arr =
[[51.1, -119.5, -27.3, -27.9, -213.1, 31.9, -26.9, 167.0, -185.5, -75.3, -134.8, -62.1, 46.3],
 [15.3, -97.8, -48.1, -22.6, -218.6, 52.7, 0.7, 107.5, -211.0, -109.0, -104.4, -80.4, 24.4],
 [-29.2, -25.3, -62.5, -4.6, -214.1, 86.6, 39.2, -76.4, -279.1, -167.4, -72.8, -125.6, -8.2],
 [-43.9, -223.3, -121.5, -54.7, -200.7, -55.4, 79.1, -15.5, -182.8, -142.9, -42.5, 54.5, 89.7],
 [-68.8, -186.3, -126.3, -59.9, -251.2, -13.9, 79.1, 67.6, -190.4, -160.6, -41.8, 12.9, 54.7],
 [68.5, -198.1, -41.4, -32.1, -173.2, -43.1, -15.3, 125.9, -181.8, -68.7, -145.7, 54.5, 89.7],
 [112.6, -64.0, 20.6, -0.8, -184.2, 60.5, -89.5, 167.0, -202.5, -59.7, -196.6, -91.6, 34.1],
 [-54.9, -160.3, -106.0, -51.5, -240.4, 17.4, 74.7, 68.6, -199.8, -147.3, -41.8, -28.9, 36.2],
 [116.8, -82.0, 20.6, 13.9, -119.1, 23.2, -80.0, -41.3, -237.6, -66.5, -222.2, 21.7, 66.6],
 [20.4, -135.8, -52.0, -28.6, -205.7, 19.5, 7.7, 107.0, -197.2, -97.8, -109.2, -29.1, 47.0],
 [72.1, -25.3, -15.5, 13.9, -119.1, 86.6, -29.3, -218.6, -306.3, -160.0, -188.2, -23.5, 24.3],
 [52.5, -147.4, -31.6, -32.7, -202.6, 4.5, -17.0, 163.4, -181.8, -71.2, -131.4, -19.0, 57.4],
 [46.5, -31.8, -16.0, 11.7, -164.7, 83.6, -21.5, -40.0, -255.1, -120.2, -142.1, -86.9, 9.7],
 [116.8, -144.4, 20.1, -1.1, -123.5, -22.3, -90.3, 109.5, -182.9, -59.7, -224.5, 51.5, 89.3],
 [8.6, -124.7, -62.0, -20.8, -191.9, 22.3, 15.2, 6.2, -222.2, -119.7, -102.7, -19.4, 45.7]]
Indices start at 1.
Report the entry in the top-left corner.
A: 51.1
Report the entry just right of 60.5.
A: -89.5
The entry just left of 47.0: -29.1
Report the entry just left of -62.0.
A: -124.7
Report the bottom-left entry.
A: 8.6
Report the entry just left of -16.0.
A: -31.8
Report the entry directly below 54.7.
A: 89.7
The entry directly below -198.1 is -64.0
Report the entry at row 3, column 2.
A: -25.3
The entry in row 3 and column 1: -29.2
Report the entry directly below the centre entry.
A: -80.0
The entry just left of the centre entry: 17.4
Report the smallest entry.
A: -306.3
The entry in the top-right corner is 46.3
Report the bottom-right entry.
A: 45.7
Report the entry in row 2 and column 1.
A: 15.3
The entry just right of -306.3 -> -160.0
Report the entry directly above the smallest entry.
A: -197.2
Report the entry just left of -120.2.
A: -255.1
Report the entry at row 1, column 2.
A: -119.5
The entry just right of -41.3 is -237.6
Report the entry just left of 39.2.
A: 86.6
The entry just left of -31.8 is 46.5
Report the entry directly below 57.4.
A: 9.7
The entry in row 2 and column 2 -> -97.8
Report the entry just left of 24.3.
A: -23.5
Report the entry just right of the centre entry.
A: 68.6
The entry just right of 7.7 is 107.0
The entry directly above -89.5: -15.3
Report the entry directly above 51.5.
A: -86.9

X =
[[812 581 697 362 883 560]
 [569 340 861 592 587 267]
 [342 393 693 818 238 330]
 [786 833 759 490 783 913]
 [604 441 554 587 647 704]
 [336 601 382 759 256 676]]
Report the entry just right of 490.
Answer: 783
Report the maximum.
Answer: 913
Report the second smallest entry.
Answer: 256
Report the third entry on the diagonal from the top-right corner.
Answer: 818
The first entry on the main diagonal: 812
Report the bottom-right entry.
Answer: 676
Report the second entry in reading order.
Answer: 581
Report the smallest entry in the last column.
Answer: 267
The second entry on the main diagonal: 340
Report the entry just left of 490.
Answer: 759
Report the entry in the bottom-left corner.
Answer: 336
The entry just right of 697 -> 362
Report the entry directly below 569.
Answer: 342
Report the entry just right of the smallest entry.
Answer: 330

A =
[[-33   4 -10 -11 -10   6   0   3  -2  -8]
 [-15  -6 -20  -7 -13  15   3 -15   2  10]
 [-15   1 -19  -4  -5   2   0 -11 -13  12]
 [-10  -9 -32  -4 -14   2  -9  -9   1  16]
 [-22  -7 -18 -14  -8   8 -14   5  -1   1]
 [-29  19  -8  -5 -13   0 -14   9  -7   2]
 [-13  27   1   9  -7 -18   1  -5 -20   5]
 [-17  30  -2  10  -9 -18   2  -6 -20   6]
 [-14  23  -3   2 -14  -3 -12   1 -10  17]
 [-11   9  -1  -1 -11  -2   5  -9  -8  19]]
Report the top-right entry.
A: -8
Report the first entry on the main diagonal.
A: -33
Report the entry just right of the largest entry.
A: -2
Report the bottom-right entry.
A: 19
Report the entry directly below the smallest entry.
A: -15
Report the entry directly below the largest entry.
A: 23
The 2nd entry on the main diagonal -> -6
The bottom entry of the column that holds the largest entry: 9
Report the bottom-left entry.
A: -11
Report the entry just left of the largest entry.
A: -17
The 3rd entry in reading order -> -10
The third smallest entry -> -29
Report the 3rd entry from the end, reading row by row.
A: -9
Report the largest entry.
A: 30
The entry just left of 16 is 1
The entry just right of -12 -> 1
Report the fourth entry, reading row by row.
A: -11
The largest entry in the first column: -10
Report the third entry on the main diagonal.
A: -19
Report the entry directly above the largest entry.
A: 27
